Read these off the grid that follows.
1) Report the entry in the top-left corner.
2) Report the 3rd entry, reading row by row.
3) Report the bottom entry of the column that holds the smallest entry.
4) Report the third entry on the diagonal from the top-right corner.
5) Report the entry in the top-right corner.
6) Report the third entry from the end, reading row by row.
7) Report the entry directly below -4.3.
8) Report the entry just right of the smallest entry.
[[ 23.7 -19.4   0.1  21.9]
 [-12.0 -23.9  19.6   4.2]
 [-19.0  19.2  -8.4   6.5]
 [-17.0 -27.7  -4.4   2.3]
 [  5.5 -23.0   6.2 -12.5]
 [ 13.0  -4.3  -6.8   6.2]
 [-12.0  22.7  -0.9 -21.4]
 [-12.3  12.4  -8.8 -29.4]
 [-57.8  -2.2  -2.0  23.4]
 [  6.2 -34.3  -9.0  -1.6]
 [  0.3 -29.5  -7.7  -5.0]]
1) 23.7
2) 0.1
3) 0.3
4) 19.2
5) 21.9
6) -29.5
7) 22.7
8) -2.2

Read these off the array that follows.
1) Give the maximum.
2) Give the entry just left of the smallest entry.
3) Give the entry just left of the largest entry.
((46, 31, 27, 49, 27, 38, 54, 39, 49, 51, 38, 46, 53, 28), (50, 47, 46, 47, 45, 33, 43, 33, 47, 44, 34, 50, 42, 46), (43, 58, 73, 39, 74, 44, 33, 41, 39, 36, 44, 42, 34, 68), (56, 44, 43, 50, 43, 28, 45, 30, 51, 47, 28, 57, 46, 43), (74, 40, 39, 58, 39, 15, 54, 28, 60, 54, 10, 75, 54, 39), (16, 45, 46, 30, 45, 68, 32, 56, 28, 33, 72, 15, 32, 46))
1) 75
2) 54
3) 10

Read these off the table that follows. Rows and columns are numbered from 1.
1) Give the entry just left of 181.
2) Give the entry at row 3, column 1.
3) Give the entry just left of 354.
4) Give the entry in the top-left corner.
5) Give the top entry of the column that holds the largest entry.
6) Give the entry directly below 725.
7) Give the bottom entry of the column that holds the smallest entry.
8) Give the entry just right of the largest entry.
202,-712,-549,495,-485,-543,160,385
255,-17,66,181,-129,108,-332,122
-177,445,296,-153,765,261,315,110
97,407,354,149,489,324,750,216
-492,668,479,-697,913,467,203,-57
-137,579,485,-261,725,512,314,37
516,-144,-51,579,-306,-50,43,315
1) 66
2) -177
3) 407
4) 202
5) -485
6) -306
7) -144
8) 467

M =
[[-24.6   8.3 -15.4  48.6 -23.1  29.7 -28.0  47.8   0.2 -17.3   8.3   8.8
   10.6  -1.0 -34.3]
 [-11.1  18.8   1.7  38.9  14.4   4.8   4.3  18.9  12.1 -12.3   9.2  33.7
    0.9   4.6  -5.1]
 [ 26.7   3.1  27.3 -43.6  46.6 -40.7  41.2 -56.2  10.4  14.3  -5.4  12.4
  -15.2   3.9  48.4]
 [-19.2 -12.6 -26.8  19.5 -50.0  33.8 -41.8  42.0 -16.9  -7.3   0.6 -30.3
   13.8  -7.3 -39.2]
 [ 15.9   4.8  18.8 -19.3  30.5 -24.2  27.4 -33.1   8.7   7.6  -2.0  12.4
  -10.4   3.2  28.9]]
Report the third largest entry.
A: 47.8
Report the entry just left of -15.2.
A: 12.4
The third smallest entry: -43.6
The entry just right of 41.2: -56.2
The entry just left of -23.1: 48.6
The entry just right of 4.6 is -5.1
The entry just left of the largest entry is -15.4
The 2nd smallest entry: -50.0
Report the entry just right of the largest entry.
A: -23.1
The median entry is 4.3
The entry just left of -40.7: 46.6
The entry just right of the smallest entry is 10.4
The entry just right of -24.6 -> 8.3

X =
499  499  316   19  353  533  371  527
484  468  521  493  683  399  632  562
418  412  567  791  392  434  392  351
452  456  387  323  242  526  281  396
485  482  359  137  335  523  346  495
428  457  360  447  221  527  305  327
427  452  379  474  229  519  306  331
Counting starts at 1.
Read off the top-right entry.
Answer: 527
Read off the bottom-left entry.
Answer: 427
The entry in the top-left corner: 499
Read off the entry in row 1 and column 3.
Answer: 316
The entry directly below the smallest entry is 493
Read off the entry just left of 371.
Answer: 533
The entry just right of 485: 482
The entry in row 3 and column 2 is 412
Read off the entry in row 3 and column 1.
Answer: 418
Read off the bottom entry of the column that holds the smallest entry.
Answer: 474
Read off the entry at row 2, column 1.
Answer: 484
The entry directly above 447 is 137
Read off the entry in row 2 and column 3.
Answer: 521
The entry just left of 457: 428
Read off the bottom-right entry.
Answer: 331
Read off the entry in row 1 and column 2.
Answer: 499
Read off the entry directly below 360.
Answer: 379

Read these off the row that follows.
1) The 3rd entry from the left?
2) The first entry from the left?
3) The entry just right of 42.6?
4) The entry just right of 48.6?
[-23.0  -6.6  57.9  42.6  51.2  48.6 -50.2]
1) 57.9
2) -23.0
3) 51.2
4) -50.2

m =
-1.2,-26.7,11.8,22.7,7.7,3.6,-14.7,-26.5,-11.7,-13.1,-7.0,27.4
4.7,14.3,3.9,9.6,1.7,-1.7,3.5,-6.4,-2.7,-16.6,1.1,-24.2
-6.6,10.3,3.5,1.6,-2.7,4.5,13.8,1.7,28.5,5.8,-3.9,-0.3
13.5,20.6,-6.6,-17.2,6.8,-33.5,2.4,-12.9,-14.7,-19.0,1.8,-27.9
-10.3,-1.5,2.3,-7.0,7.9,47.7,-12.0,5.2,-9.8,6.3,-12.5,37.2
-21.9,37.2,25.7,22.6,12.2,-23.7,15.6,23.4,4.8,14.7,14.4,9.4
-2.8,16.8,-7.0,-10.8,-3.2,-5.1,18.4,19.0,-14.3,-2.7,9.2,-9.0
7.6,-8.1,2.7,12.0,5.3,12.5,-14.2,-13.1,-0.6,39.7,2.2,-7.0
1.2,12.1,1.0,-12.3,8.8,-5.6,15.4,5.7,-8.3,-11.3,9.2,-39.8
-2.8,-10.1,0.0,-8.3,-3.8,12.0,5.6,16.5,15.6,5.8,-20.6,16.5
3.2,6.4,-1.7,8.9,23.7,3.2,-12.1,-3.7,-18.3,-6.5,-6.8,-5.9
0.5,0.8,1.3,1.1,2.9,-40.5,-2.4,-0.3,4.9,5.4,6.1,6.7
0.1,9.1,7.5,-3.5,2.5,-31.1,-2.2,31.4,-11.1,-11.7,29.4,-23.0
18.7,-23.7,-15.4,23.3,14.2,24.5,2.3,-6.2,22.7,62.7,-27.4,52.4
The entry directly above 5.7 -> -13.1
Which number is the top-right entry? 27.4
The smallest entry in the last column -> -39.8
Which number is the first entry in reading order? -1.2
The entry directly below -3.8: 23.7
Which number is the entry directly above -6.8? -20.6
The entry directly above -8.1 -> 16.8
Which number is the top entry of the column that holds the largest entry? -13.1
The 2nd largest entry is 52.4
The 3rd entry in reading order: 11.8
The third smallest entry is -33.5
The entry directly below the smallest entry -> -31.1
The third largest entry is 47.7
The entry directly below 14.3 is 10.3
Which number is the entry just left of 1.6? 3.5
Which number is the entry directly below -20.6? -6.8
Which number is the entry directly above 2.4? 13.8
The entry just right of 4.8 is 14.7
Which number is the entry just right of -8.1? 2.7
The last entry in the row that holds the smallest entry -> 6.7
Which number is the entry just right of 14.3? 3.9
The entry just right of 0.8: 1.3
Which number is the entry just left of 27.4? -7.0
The second entry on the main diagonal is 14.3
The fifth-last entry, reading row by row is -6.2
The smallest entry: -40.5
Which number is the entry in the bottom-left corner? 18.7
The entry directly below -8.1 is 12.1
The 3rd entry from the end, reading row by row: 62.7
Which number is the entry just right of the smallest entry? -2.4

Questions about the matrix below. Indices start at 1.
1) Find the entry directly above 11.7.
2) Find the bottom entry of the column that holds the largest entry.
3) Find the entry just left of 8.9.
4) Find the entry in the bottom-right corner.
5) Find the top-right entry.
6) Find the entry just left of 1.9.
7) Find the entry in row 1 and column 3.
8) Find the entry at row 3, column 1.
-7.3,-0.3,-22.1,-16.1,13.7,8.5,-5.9
32.6,11.7,-30.4,-13.2,10.9,-9.2,-8.3
21.0,-24.8,43.5,9.2,0.5,11.9,31.9
12.6,10.8,-55.4,11.8,-44.2,11.8,-9.7
-20.0,1.9,23.7,-9.4,-21.1,-5.7,3.4
27.8,8.4,-15.1,-7.9,-20.2,8.9,20.8
-27.9,-9.4,13.5,2.1,-6.0,-15.1,-2.9
2.2,-45.8,-14.7,5.6,23.7,7.3,17.2
-11.5,-14.2,-18.1,-15.1,-49.4,-3.9,-8.3
-2.3,20.4,-46.8,-1.5,-13.7,18.4,28.8
1) -0.3
2) -46.8
3) -20.2
4) 28.8
5) -5.9
6) -20.0
7) -22.1
8) 21.0
